Below is a small trained network, with its code and all its weights. Each question gives an input and a target symbol and asks what happens when units are switched off, that is, made to give their printed mean instead of their output.

import numpy as np


def w(rows, s, z=0):
    codes = np.array(rows[::2]) - 128.0
    scale = np.full(codes.shape[1], s)
    scale[-1] = z or s
    return codes * scale


def norm(h):
    return h / np.sqrt((h * h).mean(-1, keepdims=True) + 1e-5)


def f(y):
    return y / 2 * (1 + np.tanh(0.7978845608 * (y + 0.044715 * y**3)))


def softmax(a):
    e = np.exp(a - a.max(-1, keepdims=True))
    return e / e.sum(-1, keepdims=True)


def log_softmax(a):
    a = a - a.max(-1, keepdims=True)
    return a - np.log(np.exp(a).sum(-1, keepdims=True))


def net(x, mask):
    ids = ['ΓΛΞεζμφψ'.index(c) for c in x.split()]
    T = len(ids)
    res = E[ids] + P[:T]
    u = 0
    for l in range(2):
        r = norm(res)
        for j in range(3):
            rows = slice(4 * j, 4 * j + 4)
            q, k, v = (r @ M[l][rows].T for M in (Q, K, V))
            z = softmax(np.where(np.tri(T) > 0, q @ k.T / 4**0.5, -1e9)) @ v
            o = O[l][rows]
            res = res + np.where(mask[u + j], z, o[:, -1]) @ o[:, :-1]
        u += 3
        y = f(norm(res) @ A[l][:, :-1].T + A[l][:, -1])
        res = res + np.where(mask[u : u + 16], y, B[l][:, -1]) @ B[l][:, :-1]
        u += 16
    return log_softmax(norm(res)[-1] @ U[:, :-1].T + U[:, -1])


Q, K, V, O, A, B = {}, {}, {}, {}, {}, {}
E = w([
[196,37,225,108],'Γ',
[109,159,192,43],'Λ',
[120,56,112,82],'Ξ',
[248,110,101,106],'ε',
[100,76,96,69],'ζ',
[74,96,105,79],'μ',
[63,111,156,111],'φ',
[145,199,121,84],'ψ',
],0.016)
P = w([
[167,46,227,2],'0',
[148,61,199,19],'1',
[136,81,176,41],'2',
[136,93,147,70],'3',
[132,99,125,94],'4',
[129,104,106,118],'5',
[128,112,87,137],'6',
[128,121,69,162],'7',
[141,130,63,180],'8',
[155,121,53,205],'9',
],0.0066)
Q[0] = w([
[53,56,47,51],'L0H1',
[222,86,103,179],'L0H1',
[129,135,9,129],'L0H1',
[101,178,48,64],'L0H1',
[61,188,48,117],'L0H2',
[143,199,82,177],'L0H2',
[177,220,182,73],'L0H2',
[135,137,96,181],'L0H2',
[140,76,85,223],'L0H3',
[172,177,82,250],'L0H3',
[212,30,62,33],'L0H3',
[95,216,125,216],'L0H3',
],0.014)
K[0] = w([
[69,160,94,245],'L0H1',
[204,72,98,160],'L0H1',
[117,121,53,138],'L0H1',
[113,183,81,122],'L0H1',
[111,131,200,92],'L0H2',
[176,128,172,76],'L0H2',
[174,236,95,83],'L0H2',
[147,74,132,89],'L0H2',
[163,25,88,144],'L0H3',
[183,61,144,90],'L0H3',
[86,161,50,251],'L0H3',
[148,99,196,96],'L0H3',
],0.016)
V[0] = w([
[34,175,253,179],'L0H1',
[230,233,156,111],'L0H1',
[96,139,188,117],'L0H1',
[251,31,115,90],'L0H1',
[116,57,233,144],'L0H2',
[90,217,128,117],'L0H2',
[189,217,219,124],'L0H2',
[145,223,220,116],'L0H2',
[193,29,44,102],'L0H3',
[17,141,171,196],'L0H3',
[33,14,171,154],'L0H3',
[126,58,110,12],'L0H3',
],0.0066)
O[0] = w([
[79,3,159,173,121],'L0H1',
[232,161,191,161,73],'L0H1',
[118,81,112,127,153],'L0H1',
[217,244,60,88,178],'L0H1',
[193,116,140,151,181],'L0H2',
[57,163,63,84,102],'L0H2',
[100,178,113,164,99],'L0H2',
[101,200,64,159,112],'L0H2',
[198,55,91,115,157],'L0H3',
[10,117,168,205,96],'L0H3',
[57,101,122,228,173],'L0H3',
[178,67,108,155,254],'L0H3',
],0.0068,0.0083)
A[0] = w([
[161,53,176,73,66],'L0N1',
[141,116,193,182,63],'L0N2',
[132,183,191,33,195],'L0N3',
[101,159,148,64,109],'L0N4',
[129,138,39,132,123],'L0N5',
[163,107,184,121,78],'L0N6',
[115,85,51,174,33],'L0N7',
[53,119,127,246,76],'L0N8',
[81,129,75,195,130],'L0N9',
[102,140,182,89,255],'L0N10',
[88,141,141,26,123],'L0N11',
[53,151,160,92,196],'L0N12',
[155,191,33,128,108],'L0N13',
[163,154,20,149,182],'L0N14',
[184,145,195,203,139],'L0N15',
[122,91,67,88,94],'L0N16',
],0.011,0.0048)
B[0] = w([
[94,209,148,95,253],'L0N1',
[86,156,223,115,125],'L0N2',
[67,147,23,198,218],'L0N3',
[135,172,179,249,138],'L0N4',
[142,73,237,45,148],'L0N5',
[37,170,181,104,157],'L0N6',
[66,117,131,116,150],'L0N7',
[180,45,133,22,167],'L0N8',
[100,65,168,36,143],'L0N9',
[95,115,3,191,209],'L0N10',
[143,110,132,247,176],'L0N11',
[196,95,69,155,171],'L0N12',
[66,63,137,51,157],'L0N13',
[107,52,175,29,190],'L0N14',
[93,140,159,99,156],'L0N15',
[177,172,215,121,191],'L0N16',
],0.0063,0.0055)
Q[1] = w([
[103,108,42,108],'L1H1',
[92,181,160,131],'L1H1',
[151,226,170,132],'L1H1',
[146,108,40,70],'L1H1',
[113,166,66,154],'L1H2',
[145,110,148,107],'L1H2',
[177,130,103,154],'L1H2',
[155,135,158,167],'L1H2',
[78,67,154,16],'L1H3',
[145,188,31,154],'L1H3',
[101,100,92,102],'L1H3',
[96,99,151,10],'L1H3',
],0.014)
K[1] = w([
[96,155,50,143],'L1H1',
[157,158,141,113],'L1H1',
[192,164,102,113],'L1H1',
[88,99,35,41],'L1H1',
[160,188,87,73],'L1H2',
[94,93,146,155],'L1H2',
[239,157,136,197],'L1H2',
[115,221,168,137],'L1H2',
[15,179,114,13],'L1H3',
[181,118,65,181],'L1H3',
[120,196,68,71],'L1H3',
[53,86,93,8],'L1H3',
],0.011)
V[1] = w([
[172,89,135,160],'L1H1',
[66,177,107,28],'L1H1',
[72,125,154,154],'L1H1',
[168,168,180,82],'L1H1',
[145,100,118,201],'L1H2',
[110,48,49,130],'L1H2',
[146,103,126,112],'L1H2',
[97,153,77,108],'L1H2',
[121,183,77,81],'L1H3',
[155,91,145,217],'L1H3',
[1,137,190,101],'L1H3',
[204,189,245,191],'L1H3',
],0.0095)
O[1] = w([
[73,121,63,118,158],'L1H1',
[148,130,254,122,127],'L1H1',
[112,124,105,55,102],'L1H1',
[56,121,88,164,102],'L1H1',
[108,114,11,145,122],'L1H2',
[123,117,93,224,222],'L1H2',
[122,118,76,121,174],'L1H2',
[185,75,169,155,106],'L1H2',
[92,208,59,56,129],'L1H3',
[183,24,79,182,96],'L1H3',
[138,211,150,156,79],'L1H3',
[139,29,46,145,2],'L1H3',
],0.0074,0.0069)
A[1] = w([
[148,104,153,131,2],'L1N1',
[183,182,76,119,74],'L1N2',
[113,253,129,89,147],'L1N3',
[119,109,163,81,76],'L1N4',
[140,110,186,78,104],'L1N5',
[152,136,14,149,140],'L1N6',
[102,144,52,158,78],'L1N7',
[132,188,171,185,82],'L1N8',
[151,163,168,142,99],'L1N9',
[35,226,147,122,127],'L1N10',
[142,135,96,171,89],'L1N11',
[118,121,141,152,14],'L1N12',
[103,96,166,197,50],'L1N13',
[200,217,159,90,176],'L1N14',
[115,175,44,206,43],'L1N15',
[141,142,39,101,74],'L1N16',
],0.014,0.0076)
B[1] = w([
[139,94,196,32,110],'L1N1',
[111,166,115,139,155],'L1N2',
[43,77,76,107,192],'L1N3',
[139,128,137,191,160],'L1N4',
[103,170,211,181,200],'L1N5',
[129,231,124,174,176],'L1N6',
[208,152,191,133,138],'L1N7',
[108,52,102,128,126],'L1N8',
[130,109,168,119,127],'L1N9',
[85,191,115,85,158],'L1N10',
[165,174,203,114,126],'L1N11',
[135,50,245,69,109],'L1N12',
[100,33,97,111,152],'L1N13',
[85,134,96,122,254],'L1N14',
[200,148,83,216,153],'L1N15',
[43,141,207,160,144],'L1N16',
],0.012,0.0072)
U = w([
[199,94,41,153,16],'Γ',
[163,188,74,242,149],'Λ',
[209,81,129,79,68],'Ξ',
[213,190,70,49,77],'ε',
[192,99,216,42,121],'ζ',
[92,162,241,190,102],'μ',
[66,8,117,196,2],'φ',
[28,191,94,116,121],'ψ',
],0.013,0.0029)

Each question gives the input, a string of symbols that net reads in full, and the target symbol t.
The units are the heads (4 rows each of Q, K, V and O) and the neurons (one row each of A and B). Each row of codes is followed by its name. A weight is (code - 128) times the scale printed after its matrix; where a second scale follows, it is the last column's (O, A, B and U).
mask holds one flag per unit, layer by layer, with each layer's heads first. A switched-off unit (its flag False) gives its mean, the last column of its rows in O or B, instead of its output. The means were averaged over made-up inputs and are rounded, as every weight is.
A unit's drop is (log p(t) with every unit on - log p(t) with that unit switched off) / (log p(t) with every unit on - log p(t) with every unit switched off).
top k neurons: the k neurons with the biggest drops, biggest first
top k neurons in layer l: the k neurons of layer l with the biggest drops, biggest first
heads that matter: for each layer, one digit per head in row order, 1 if its drop is at least 0.15 and else 0, layers parted by /
drop of u: that unit's drop, to one decimal
input Γ μ ζ Γ Λ ε Γ μ Γ, target μ: top 2 neurons : [L1N5, L0N16]
input Λ Γ Γ φ Γ ζ μ ε Γ, target μ: top 3 neurons : [L1N5, L0N11, L0N6]
input φ Λ Γ, target φ: top 2 neurons : [L0N15, L0N6]
input Ξ ζ ψ μ ψ Ξ Γ, target ψ: top 2 neurons : [L1N14, L1N3]
input Ξ μ ψ ζ Ξ ψ Λ μ μ Ξ, target μ: heads that matter : 101 / 001
input μ ψ μ Γ Ξ ζ Ξ, target ζ: top neuron in layer 0 : [L0N11]
input ψ μ Ξ Γ ε ε φ Ξ ε Γ, target ε: heads that matter : 101 / 000
input μ φ Γ, target φ: top 2 neurons : [L0N14, L0N13]
input ζ Γ Γ Γ Ξ, target Ξ: heads that matter : 111 / 000
input Λ Γ Γ μ Γ μ, target μ: heads that matter : 000 / 001
input Γ Ξ ε φ ζ φ μ, target φ: heads that matter : 100 / 000
input Λ Γ Γ, target Λ: top 2 neurons : [L1N6, L0N14]
input Ξ μ ζ, target μ: top 3 neurons : [L0N1, L1N5, L0N12]
input μ Γ ψ ζ μ μ, target μ: top 2 neurons in layer 0 : [L0N1, L0N3]
input Ξ Γ Ξ Γ ψ ζ Λ φ, target φ: heads that matter : 101 / 000
input Γ ε ζ Γ Ξ μ φ Γ Γ Γ, target Γ: top 3 neurons : [L1N5, L0N14, L0N3]
input ζ μ Λ μ Ξ, target μ: top 2 neurons : [L0N1, L1N5]
input ζ ψ φ ζ μ, target φ: heads that matter : 111 / 110
input Γ Λ Λ Γ ε Γ Λ Ξ, target Ξ: heads that matter : 011 / 000
input ε μ φ ε Γ ψ Ξ Λ, target Λ: heads that matter : 100 / 000
input ζ φ Γ Γ Γ Γ, target Γ: heads that matter : 101 / 101
input Γ Ξ Γ, target Ξ: top neuron : [L0N11]
input Γ ψ ε ε, target ε: heads that matter : 101 / 000
input μ Γ Γ Γ ζ μ ζ Λ Γ, target ζ: top 2 neurons : [L1N6, L0N13]
input Γ Γ Γ Λ Λ φ ε, target ε: heads that matter : 000 / 000
input ψ Γ φ Λ Γ Ξ Γ Γ, target Ξ: top neuron : [L0N3]
input ε ε ψ ε Γ Ξ, target ε: top neuron in layer 1 : [L1N14]
input μ φ Λ φ μ φ ψ Γ, target ψ: drop of L0H1 : 0.1
input μ Λ Γ ζ ζ Γ ψ Γ Ξ ψ, target ψ: drop of L1N3 : 0.2
